[[132 144 126 144]
 [136 114 124 147]
 [151 127 129 120]
 [137 143 127 133]]
|
[[144 126]
 [114 124]]

[[122 132 116 139 108]
 [114 104 135 100 121]
 [131 113 144 137 131]
 [133 142 137 120 114]]
|
[[132 116]
 [104 135]]

[[129 120 153 126]
 [137 135 125 123]
 [135 146 126 151]
 [129 116 133 118]
 [132 124 143 118]]
|
[[120 153]
 [135 125]]

[[112 140 110]
 [148 116 148]
 [155 134 155]
 [114 144 114]]
|
[[140 110]
 [116 148]]

[[156 136 138 130]
 [114 146 132 125]]
|
[[136 138]
 [146 132]]

[[142 129 143 136]
 [140 119 126 137]
 [116 105 131 114]]
|
[[129 143]
 [119 126]]

[[128 128 128 128]
 [130  99 112 136]
 [136 119 139 130]]
|
[[128 128]
 [ 99 112]]

[[114 150 119 123 149]
 [143 145 101 141 145]
 [104 116 101 119 119]
 [132 116 131 118 117]
 [136 119 132 131 121]]
|
[[150 119]
 [145 101]]
---
[[130 130 107 129]
 [121 133 144 130]
 [123 127 131 132]
 [141 133 145 124]
 [120 140 148 136]
 [119 116 101 133]
 [127 115 125 127]
 [126 136 122 130]
 [116 138 127 131]]
|
[[141 133 145 124]
 [130 130 107 129]
 [127 115 125 127]
 [126 136 122 130]
 [123 127 131 132]
 [121 133 144 130]
 [120 140 148 136]
 [119 116 101 133]
 [116 138 127 131]]

[[124 122 124 125 125 145 124 126 138 129 138 131 131]
 [137 137 137 129 134 155 138 132 106 135 116 125 154]
 [134 136 124 144 131 117 124 134 122 125 102 140 120]]
|
[[137 137 137 129 134 155 138 132 106 135 116 125 154]
 [134 136 124 144 131 117 124 134 122 125 102 140 120]
 [124 122 124 125 125 145 124 126 138 129 138 131 131]]

[[131 132]
 [151 114]]
|
[[151 114]
 [131 132]]

[[120 129 122 116 138 125 115 125 128 118 109 144 135 119]
 [130 128 124 122 130 135 124 131 132 131 123 116 123 134]
 [129 129 127 152 130 143 120 129 119 132 117 120 122 135]
 [125 126 128 133 132 119 122 125 119 123 115 136 129 123]
 [131 129 124 120 119 144 141 124 143 115 149 145 133 117]
 [122 126 125 145 131 142 119 123 121 119 121 144 137 119]]
|
[[131 129 124 120 119 144 141 124 143 115 149 145 133 117]
 [130 128 124 122 130 135 124 131 132 131 123 116 123 134]
 [129 129 127 152 130 143 120 129 119 132 117 120 122 135]
 [125 126 128 133 132 119 122 125 119 123 115 136 129 123]
 [122 126 125 145 131 142 119 123 121 119 121 144 137 119]
 [120 129 122 116 138 125 115 125 128 118 109 144 135 119]]

[[128 130 131 108 112 120 130 128 127]
 [139 126 135 120 111 129 118 129 129]
 [131 129 133 138 150 130 125 130 127]
 [126 127 122 119 130 130 130 126 130]
 [123 139 128 121 135 136 121 128 128]
 [134 125 135 134 149 130 137 126 126]]
|
[[139 126 135 120 111 129 118 129 129]
 [134 125 135 134 149 130 137 126 126]
 [131 129 133 138 150 130 125 130 127]
 [128 130 131 108 112 120 130 128 127]
 [126 127 122 119 130 130 130 126 130]
 [123 139 128 121 135 136 121 128 128]]

[[107 148 130 125]
 [129  99 125 122]
 [142 136 100 133]]
|
[[142 136 100 133]
 [129  99 125 122]
 [107 148 130 125]]

[[113 109 151 107 103 151 144 148 104 138 105]
 [127 143 125 114 127 101 148 113 139 129 136]
 [137 106 152 147 120 113 154 153 118 117 141]
 [155 113 130 127 119 128 105 137 100 130 154]]
|
[[155 113 130 127 119 128 105 137 100 130 154]
 [137 106 152 147 120 113 154 153 118 117 141]
 [127 143 125 114 127 101 148 113 139 129 136]
 [113 109 151 107 103 151 144 148 104 138 105]]
---
[[125 151 136 140]
 [119 145 143 139]
 [132 152 133 145]]
|
[[151 136]
 [145 143]]

[[141 139 117]
 [100 122 136]
 [117 122 136]]
|
[[139 117]
 [122 136]]

[[109 147 155 157]
 [125 126 129 125]
 [117 110 150 120]
 [ 98 150 105  98]]
|
[[147 155]
 [126 129]]

[[140 150 117]
 [118 110 146]
 [128 123 117]]
|
[[150 117]
 [110 146]]

[[113 124 151]
 [138 117 103]]
|
[[124 151]
 [117 103]]

[[103 147 115 124 105]
 [108 148 123 114 103]
 [155 100 117 122 146]
 [116 138 154 115 137]]
|
[[147 115]
 [148 123]]

[[105 110 110 104]
 [125 125 127 127]]
|
[[110 110]
 [125 127]]
---
[[134 130 134 124 129 127 122 124]
 [120 116 115 111 116 139 100 107]
 [143 109 123 115 125 125 114 112]]
|
[[112 114 125 125 115 123 109 143]
 [107 100 139 116 111 115 116 120]
 [124 122 127 129 124 134 130 134]]

[[125 115 139 141 139 129 130 127 118 129 126]
 [127 124 135 132 132 128 135 122 140 127 140]
 [124 122 128 130 130 130 144 108 141 128 150]]
|
[[150 128 141 108 144 130 130 130 128 122 124]
 [140 127 140 122 135 128 132 132 135 124 127]
 [126 129 118 127 130 129 139 141 139 115 125]]

[[132 137 135 135 136 137 130 129]
 [135 102 138 128 118 122 132 139]
 [126 150 123 131 138 135 128 123]
 [126 151 123 131 138 136 128 123]
 [126 150 123 131 138 135 128 123]
 [128 129 126 126 129 126 131 130]
 [128 135 117 139 112 140 112 121]
 [127 120 122 124 119 121 128 130]
 [135 145 141 141 144 145 131 129]
 [127 128 127 127 128 127 127 127]
 [128 145 124 137 129 140 120 122]]
|
[[122 120 140 129 137 124 145 128]
 [127 127 127 128 127 127 128 127]
 [129 131 145 144 141 141 145 135]
 [130 128 121 119 124 122 120 127]
 [121 112 140 112 139 117 135 128]
 [130 131 126 129 126 126 129 128]
 [123 128 135 138 131 123 150 126]
 [123 128 136 138 131 123 151 126]
 [123 128 135 138 131 123 150 126]
 [139 132 122 118 128 138 102 135]
 [129 130 137 136 135 135 137 132]]

[[124 135 125 131 133 135 129 125 123 142]
 [119 145 121 135 123 142 125 128 134 147]
 [124 118 114 124 142 127 129 147 117 140]
 [116 129 112 130 120 118 117 133 126 147]
 [124 122 126 132 133 118 123 117 116 149]
 [123 122 113 124 137 125 126 145 118 139]
 [127 137 128 129 121 114 115 118 117 138]]
|
[[138 117 118 115 114 121 129 128 137 127]
 [139 118 145 126 125 137 124 113 122 123]
 [149 116 117 123 118 133 132 126 122 124]
 [147 126 133 117 118 120 130 112 129 116]
 [140 117 147 129 127 142 124 114 118 124]
 [147 134 128 125 142 123 135 121 145 119]
 [142 123 125 129 135 133 131 125 135 124]]

[[140 127 105 132 130 141 114 114]
 [128 128 127 128 128 128 127 128]
 [127 128 130 128 128 127 129 129]
 [131 128 123 129 128 131 125 125]
 [128 128 129 128 127 128 128 128]
 [129 128 126 128 128 129 127 127]
 [128 128 128 128 128 128 128 128]
 [127 128 129 128 128 127 129 129]
 [130 128 124 129 128 130 126 126]
 [129 128 127 128 128 129 127 127]
 [128 128 129 128 128 128 128 128]]
|
[[128 128 128 128 128 129 128 128]
 [127 127 129 128 128 127 128 129]
 [126 126 130 128 129 124 128 130]
 [129 129 127 128 128 129 128 127]
 [128 128 128 128 128 128 128 128]
 [127 127 129 128 128 126 128 129]
 [128 128 128 127 128 129 128 128]
 [125 125 131 128 129 123 128 131]
 [129 129 127 128 128 130 128 127]
 [128 127 128 128 128 127 128 128]
 [114 114 141 130 132 105 127 140]]

[[149 129 128 148]
 [152 128 128 147]]
|
[[147 128 128 152]
 [148 128 129 149]]
---
[[121 131 145 150 145 127]
 [121 131 145 149 144 127]
 [134 123 112 107 112 129]
 [134 123 112 107 112 129]
 [121 131 145 149 145 127]]
|
[[121 131 145 149 145 127]
 [134 123 112 107 112 129]
 [134 123 112 107 112 129]
 [121 131 145 149 144 127]
 [121 131 145 150 145 127]]

[[123 125 126 134 142 139 134 117 129 135 120 130]
 [126 127 124 129 136 136 134 127 127 128 125 126]
 [124 131 130 139 156 142 137 103 135 145 110 138]]
|
[[124 131 130 139 156 142 137 103 135 145 110 138]
 [126 127 124 129 136 136 134 127 127 128 125 126]
 [123 125 126 134 142 139 134 117 129 135 120 130]]

[[105 152 116]
 [149 109 139]
 [154 105 141]
 [147 108 139]
 [149 107 139]
 [103 152 115]
 [ 99 154 114]
 [154 104 141]
 [104 151 116]
 [101 153 115]
 [104 152 116]
 [153 105 141]]
|
[[153 105 141]
 [104 152 116]
 [101 153 115]
 [104 151 116]
 [154 104 141]
 [ 99 154 114]
 [103 152 115]
 [149 107 139]
 [147 108 139]
 [154 105 141]
 [149 109 139]
 [105 152 116]]

[[151 131 107 129 107 113 140 134 118 119]
 [109 122 146 125 129 100 141 130 154 130]
 [116 112 148 128 134 126 129 134 108 142]]
|
[[116 112 148 128 134 126 129 134 108 142]
 [109 122 146 125 129 100 141 130 154 130]
 [151 131 107 129 107 113 140 134 118 119]]

[[120 130 126 129 122 122]
 [136 137 120 122 139 119]
 [148 133 123 122 138 135]
 [154 107 124 107 152 152]
 [137 140 118 121 120 138]
 [120 131 131 141 103 132]
 [152 135 122 129 131 148]
 [147 141 128 133 124 157]
 [121 124 141 124 126 112]
 [134 143 125 117 152 111]
 [119 134 126 133 133 120]]
|
[[119 134 126 133 133 120]
 [134 143 125 117 152 111]
 [121 124 141 124 126 112]
 [147 141 128 133 124 157]
 [152 135 122 129 131 148]
 [120 131 131 141 103 132]
 [137 140 118 121 120 138]
 [154 107 124 107 152 152]
 [148 133 123 122 138 135]
 [136 137 120 122 139 119]
 [120 130 126 129 122 122]]

[[134 129 126 131 128 125 121]
 [126 139 142 140 126 120 148]
 [123 141 142 135 126 120 153]
 [133 128 141 136 107 111 136]
 [124 139 127 133 143 135 142]]
|
[[124 139 127 133 143 135 142]
 [133 128 141 136 107 111 136]
 [123 141 142 135 126 120 153]
 [126 139 142 140 126 120 148]
 [134 129 126 131 128 125 121]]

[[124 127 131 129 122 132 128 126 129 126 125]
 [141 134 124 133 146 117 129 134 123 128 132]
 [123 122 132 125 107 140 129 125 128 124 122]
 [133 132 126 133 136 124 129 131 128 129 125]]
|
[[133 132 126 133 136 124 129 131 128 129 125]
 [123 122 132 125 107 140 129 125 128 124 122]
 [141 134 124 133 146 117 129 134 123 128 132]
 [124 127 131 129 122 132 128 126 129 126 125]]
